Here is a tiny trained network, its code and every weight. The questions are about switching its units off for an input and a target symbol, where a switched-off unit gives its printed mean instead of its output.

import numpy as np


def w(rows, s, z=0):
    codes = np.array(rows[::2]) - 128.0
    scale = np.full(codes.shape[1], s)
    scale[-1] = z or s
    return codes * scale


def f(y):
    return np.maximum(y, 0)


def softmax(a):
    e = np.exp(a - a.max(-1, keepdims=True))
    return e / e.sum(-1, keepdims=True)


def log_softmax(a):
    a = a - a.max(-1, keepdims=True)
    return a - np.log(np.exp(a).sum(-1, keepdims=True))


def net(x, mask):
    ids = ['δεηθξστφω'.index(c) for c in x.split()]
    T = len(ids)
    res = E[ids] + P[:T]
    u = 0
    for l in range(3):
        r = res
        for j in range(3):
            rows = slice(2 * j, 2 * j + 2)
            q, k, v = (r @ M[l][rows].T for M in (Q, K, V))
            z = softmax(np.where(np.tri(T) > 0, q @ k.T / 2**0.5, -1e9)) @ v
            o = O[l][rows]
            res = res + np.where(mask[u + j], z, o[:, -1]) @ o[:, :-1]
        u += 3
        y = f(res @ A[l][:, :-1].T + A[l][:, -1])
        res = res + np.where(mask[u : u + 4], y, B[l][:, -1]) @ B[l][:, :-1]
        u += 4
    return log_softmax(res[-1] @ U[:, :-1].T + U[:, -1])


Q, K, V, O, A, B = {}, {}, {}, {}, {}, {}
E = w([
[160,97,130,118,172,218,211,81,165],'δ',
[213,93,197,182,216,94,126,206,186],'ε',
[172,152,253,56,162,136,181,165,21],'η',
[70,58,79,59,130,86,195,160,65],'θ',
[230,124,138,120,78,184,44,38,190],'ξ',
[139,140,65,198,41,55,244,91,147],'σ',
[45,167,196,150,26,153,56,136,63],'τ',
[235,167,180,167,27,67,178,134,157],'φ',
[29,4,168,163,175,139,43,208,111],'ω',
],0.0051)
P = w([
[70,35,171,103,137,83,120,75,181],'0',
[227,19,161,213,65,229,200,236,9],'1',
[212,160,56,213,148,194,47,217,44],'2',
[155,99,156,94,131,47,194,36,194],'3',
[211,53,229,126,18,225,220,245,50],'4',
[195,247,19,237,154,171,49,211,13],'5',
[124,203,186,24,120,31,193,29,212],'6',
[128,22,209,175,1,125,80,214,38],'7',
],0.0056)
Q[0] = w([
[3,177,31,113,238,194,38,175,161],'L0H1',
[73,136,112,31,95,52,214,45,183],'L0H1',
[187,55,225,154,53,143,155,155,70],'L0H2',
[184,57,213,168,68,176,161,182,47],'L0H2',
[125,97,99,194,74,207,112,175,49],'L0H3',
[170,217,58,184,120,160,65,161,61],'L0H3',
],0.005)
K[0] = w([
[165,31,211,145,160,254,84,248,5],'L0H1',
[178,230,112,187,63,160,67,85,117],'L0H1',
[114,234,140,5,127,34,210,42,212],'L0H2',
[89,209,207,2,186,28,195,38,230],'L0H2',
[168,118,35,147,116,163,174,128,96],'L0H3',
[171,43,109,198,98,232,133,230,39],'L0H3',
],0.0054)
V[0] = w([
[116,185,15,193,188,59,207,142,153],'L0H1',
[81,22,95,87,231,123,187,160,125],'L0H1',
[202,179,179,19,151,152,238,52,82],'L0H2',
[110,99,226,54,53,3,188,19,247],'L0H2',
[200,126,117,164,94,232,139,252,32],'L0H3',
[54,124,144,79,172,28,78,12,217],'L0H3',
],0.0052)
O[0] = w([
[70,236,67,225,149,56,222,150,228,77],'L0H1',
[71,37,83,146,230,154,176,165,98,199],'L0H1',
[162,218,146,24,149,254,197,194,99,145],'L0H2',
[181,7,184,154,38,241,223,208,103,236],'L0H2',
[201,191,60,175,134,162,67,176,7,249],'L0H3',
[48,61,198,67,123,67,162,75,246,2],'L0H3',
],0.0045,0.0032)
A[0] = w([
[238,165,163,209,17,254,108,205,44,254],'L0N1',
[100,131,94,153,218,229,18,231,65,149],'L0N2',
[119,43,135,53,230,203,31,41,224,197],'L0N3',
[38,81,31,31,225,156,248,63,168,222],'L0N4',
],0.0052,0.0028)
B[0] = w([
[133,60,62,112,152,73,209,216,44,251],'L0N1',
[229,197,61,143,60,57,247,93,148,190],'L0N2',
[161,41,80,142,179,202,1,92,126,145],'L0N3',
[38,105,58,77,212,181,236,48,167,150],'L0N4',
],0.0049,0.017)
Q[1] = w([
[171,250,40,150,201,105,107,108,101],'L1H1',
[55,227,129,140,196,144,57,106,146],'L1H1',
[157,141,63,131,226,56,86,123,85],'L1H2',
[132,14,185,39,16,175,254,177,140],'L1H2',
[88,191,99,186,115,163,85,78,148],'L1H3',
[65,124,148,173,82,180,82,64,185],'L1H3',
],0.005)
K[1] = w([
[86,35,146,154,155,201,227,148,150],'L1H1',
[117,46,129,161,184,154,123,154,94],'L1H1',
[148,44,93,142,155,173,52,139,73],'L1H2',
[139,252,96,41,136,114,197,68,148],'L1H2',
[157,18,53,198,51,215,176,185,75],'L1H3',
[150,79,50,173,148,175,159,126,127],'L1H3',
],0.0042)
V[1] = w([
[223,129,77,199,138,24,240,211,88],'L1H1',
[185,116,191,177,148,67,142,251,56],'L1H1',
[208,203,63,239,23,3,142,91,159],'L1H2',
[60,149,112,8,145,69,125,37,153],'L1H2',
[22,144,226,6,111,179,103,95,113],'L1H3',
[1,91,237,101,151,201,71,113,182],'L1H3',
],0.0047)
O[1] = w([
[174,167,205,132,74,98,27,232,136,251],'L1H1',
[168,74,194,45,154,39,23,224,93,179],'L1H1',
[77,174,100,225,76,207,112,192,206,115],'L1H2',
[134,137,177,86,17,73,237,70,153,80],'L1H2',
[89,153,156,76,151,15,116,2,139,132],'L1H3',
[115,156,199,153,146,40,48,33,99,148],'L1H3',
],0.0039,0.011)
A[1] = w([
[168,70,126,209,197,168,102,225,79,132],'L1N1',
[175,88,158,165,244,119,79,134,254,224],'L1N2',
[168,93,47,183,174,200,217,157,91,252],'L1N3',
[236,154,203,82,211,165,123,103,186,186],'L1N4',
],0.0052,0.002)
B[1] = w([
[40,115,37,72,76,159,56,68,66,253],'L1N1',
[170,55,124,234,224,200,177,202,217,153],'L1N2',
[68,139,71,114,91,175,156,139,41,234],'L1N3',
[232,220,238,139,218,253,175,79,188,143],'L1N4',
],0.0048,0.015)
Q[2] = w([
[119,76,52,48,85,208,180,196,99],'L2H1',
[121,236,61,152,167,97,127,114,133],'L2H1',
[75,182,110,180,184,125,32,66,165],'L2H2',
[106,13,175,117,112,186,92,150,151],'L2H2',
[148,23,162,78,82,185,220,150,104],'L2H3',
[193,203,1,74,83,89,147,184,22],'L2H3',
],0.0052)
K[2] = w([
[90,220,149,26,146,144,81,119,212],'L2H1',
[101,5,210,231,148,78,205,2,112],'L2H1',
[115,12,132,158,57,122,86,73,92],'L2H2',
[165,161,152,124,88,155,26,238,135],'L2H2',
[218,227,144,121,99,180,164,204,165],'L2H3',
[128,175,97,74,97,138,129,75,145],'L2H3',
],0.0046)
V[2] = w([
[86,102,159,20,226,36,157,137,77],'L2H1',
[165,230,230,104,62,98,137,166,66],'L2H1',
[198,191,178,181,235,211,171,119,163],'L2H2',
[175,115,205,176,125,22,156,142,251],'L2H2',
[220,147,117,90,192,251,99,162,93],'L2H3',
[205,133,250,232,181,203,206,47,253],'L2H3',
],0.0049)
O[2] = w([
[149,68,160,175,134,47,169,240,210,192],'L2H1',
[90,110,15,55,176,83,118,133,142,24],'L2H1',
[140,117,164,184,255,187,64,205,55,110],'L2H2',
[183,31,78,110,76,216,78,244,161,67],'L2H2',
[182,124,145,112,220,108,209,118,115,160],'L2H3',
[144,246,112,73,156,183,94,208,121,2],'L2H3',
],0.0049,0.013)
A[2] = w([
[80,147,191,84,111,101,56,110,53,251],'L2N1',
[254,207,189,229,221,246,23,134,223,25],'L2N2',
[39,149,12,56,136,254,21,134,125,58],'L2N3',
[28,91,52,140,170,217,72,191,56,112],'L2N4',
],0.0043,0.003)
B[2] = w([
[57,212,172,168,200,62,52,95,72,193],'L2N1',
[101,161,11,20,84,56,111,116,233,165],'L2N2',
[254,92,205,17,79,138,97,54,32,153],'L2N3',
[95,98,73,155,195,190,110,75,142,255],'L2N4',
],0.0055,0.0079)
U = w([
[185,178,236,93,185,130,113,134,69,140],'δ',
[31,175,90,184,33,184,194,199,183,189],'ε',
[63,164,172,115,89,70,17,96,117,253],'η',
[90,103,72,71,210,77,138,227,165,113],'θ',
[96,208,140,173,212,201,193,84,98,114],'ξ',
[80,57,158,231,187,183,69,137,135,101],'σ',
[213,109,98,33,88,170,100,42,120,71],'τ',
[50,118,41,85,175,61,173,44,134,34],'φ',
[254,97,182,94,22,111,146,178,150,112],'ω',
],0.0051,0.0038)

Each question gives the input, a string of symbols that net reads in full, and the target symbol t.
The units are the heads (2 rows each of Q, K, V and O) and the neurons (one row each of A and B). Each row of codes is followed by its name. A weight is (code - 128) times the scale printed after its matrix; where a second scale follows, it is the last column's (O, A, B and U).
mask holds one flag per unit, layer by layer, with each layer's heads first. A switched-off unit (its flag False) gives its mean, the last column of its rows in O or B, instead of its output. The means were averaged over made-up inputs and are rounded, as every weight is.
A unit's drop is (log p(t) with every unit on - log p(t) with that unit switched off) / (log p(t) with every unit on - log p(t) with every unit switched off).
The circuit of an input: a set's keep is (log p(t) with only the set's units on - log p(t) with every unit switched off) / (log p(t) with every unit on - log p(t) with every unit switched off). Starting from the 12 units with the biggest drops (on a tie, the unit counted first), units are removed one at a time, each time the one whose removal leaves the highest keep (on an exact tie, the one counted first), for as long as the keep stays at least 0.8.
units of the circuit, in order: the units of the circuit, biggest drop first
unit that matters most: the unit with the biggest drop
k most important neurons: the k neurons with the biggest drops, biggest first
k most important neurons of layer l: the k neurons of layer l with the biggest drops, biggest first
heads that matter: for each layer, one digit per head in row order, 1 if its drop is at least 0.15 and else 0, layers parted by /
input τ η ξ τ τ, target φ: units of the circuit, in order	[L2H1; L2H3; L2H2]
input θ τ η η σ ξ δ θ, target δ: 2 most important neurons	[L0N1; L0N2]
input θ φ ε, target ε: 2 most important neurons	[L0N2; L0N4]
input σ θ δ, target τ: unit that matters most	L0H3
input σ ξ θ δ θ σ θ τ, target ω: units of the circuit, in order	[L0H2; L0N4; L1H2; L1H1]
input ω δ ω ε φ ω, target ω: 3 most important neurons of layer 0	[L0N2; L0N3; L0N1]
input σ ω ε θ θ φ θ δ, target ω: units of the circuit, in order	[L1H2; L0N4; L0H2; L1H1]
input ε θ δ ω φ, target η: heads that matter	001 / 101 / 010
input φ ε φ τ, target η: units of the circuit, in order	[L1H1; L0N2; L2H2; L2N1]
input σ η θ, target τ: 3 most important neurons	[L0N1; L2N3; L0N4]
input η θ τ τ φ, target φ: units of the circuit, in order	[L2H1; L2H2; L2H3]
input φ ω φ, target φ: heads that matter	010 / 000 / 101
input θ θ ω τ δ θ θ η, target ω: units of the circuit, in order	[L0H2; L0N4; L1H2; L2N4]
input ε ε σ ε δ, target σ: unit that matters most	L0N1
input σ ε τ σ ω θ σ ε, target ε: units of the circuit, in order	[L0H2; L1H2; L1H3]
input θ θ θ ε ω, target σ: 2 most important neurons of layer 1	[L1N4; L1N2]
input ε ε τ θ δ, target ω: heads that matter	011 / 110 / 001
input φ δ θ η, target δ: 2 most important neurons	[L0N1; L1N4]
input τ ω σ ξ, target τ: heads that matter	111 / 001 / 100
input φ ω σ θ ε τ, target φ: 2 most important neurons of layer 0	[L0N2; L0N1]
input φ θ τ ξ τ σ, target φ: unit that matters most	L1N1
input ω ω τ θ ω θ, target ω: 3 most important neurons	[L0N2; L0N3; L0N1]
input η θ ω σ τ ε, target θ: heads that matter	011 / 111 / 100
input τ ξ θ θ φ ω, target η: 3 most important neurons	[L0N1; L2N1; L1N2]
input ε φ σ τ ε θ, target σ: heads that matter	001 / 110 / 011
input θ θ σ σ τ δ, target ε: 4 most important neurons	[L0N2; L0N4; L0N3; L0N1]
input δ δ δ ω, target σ: heads that matter	001 / 101 / 000
input φ τ ω δ ε, target δ: 2 most important neurons	[L0N2; L0N1]
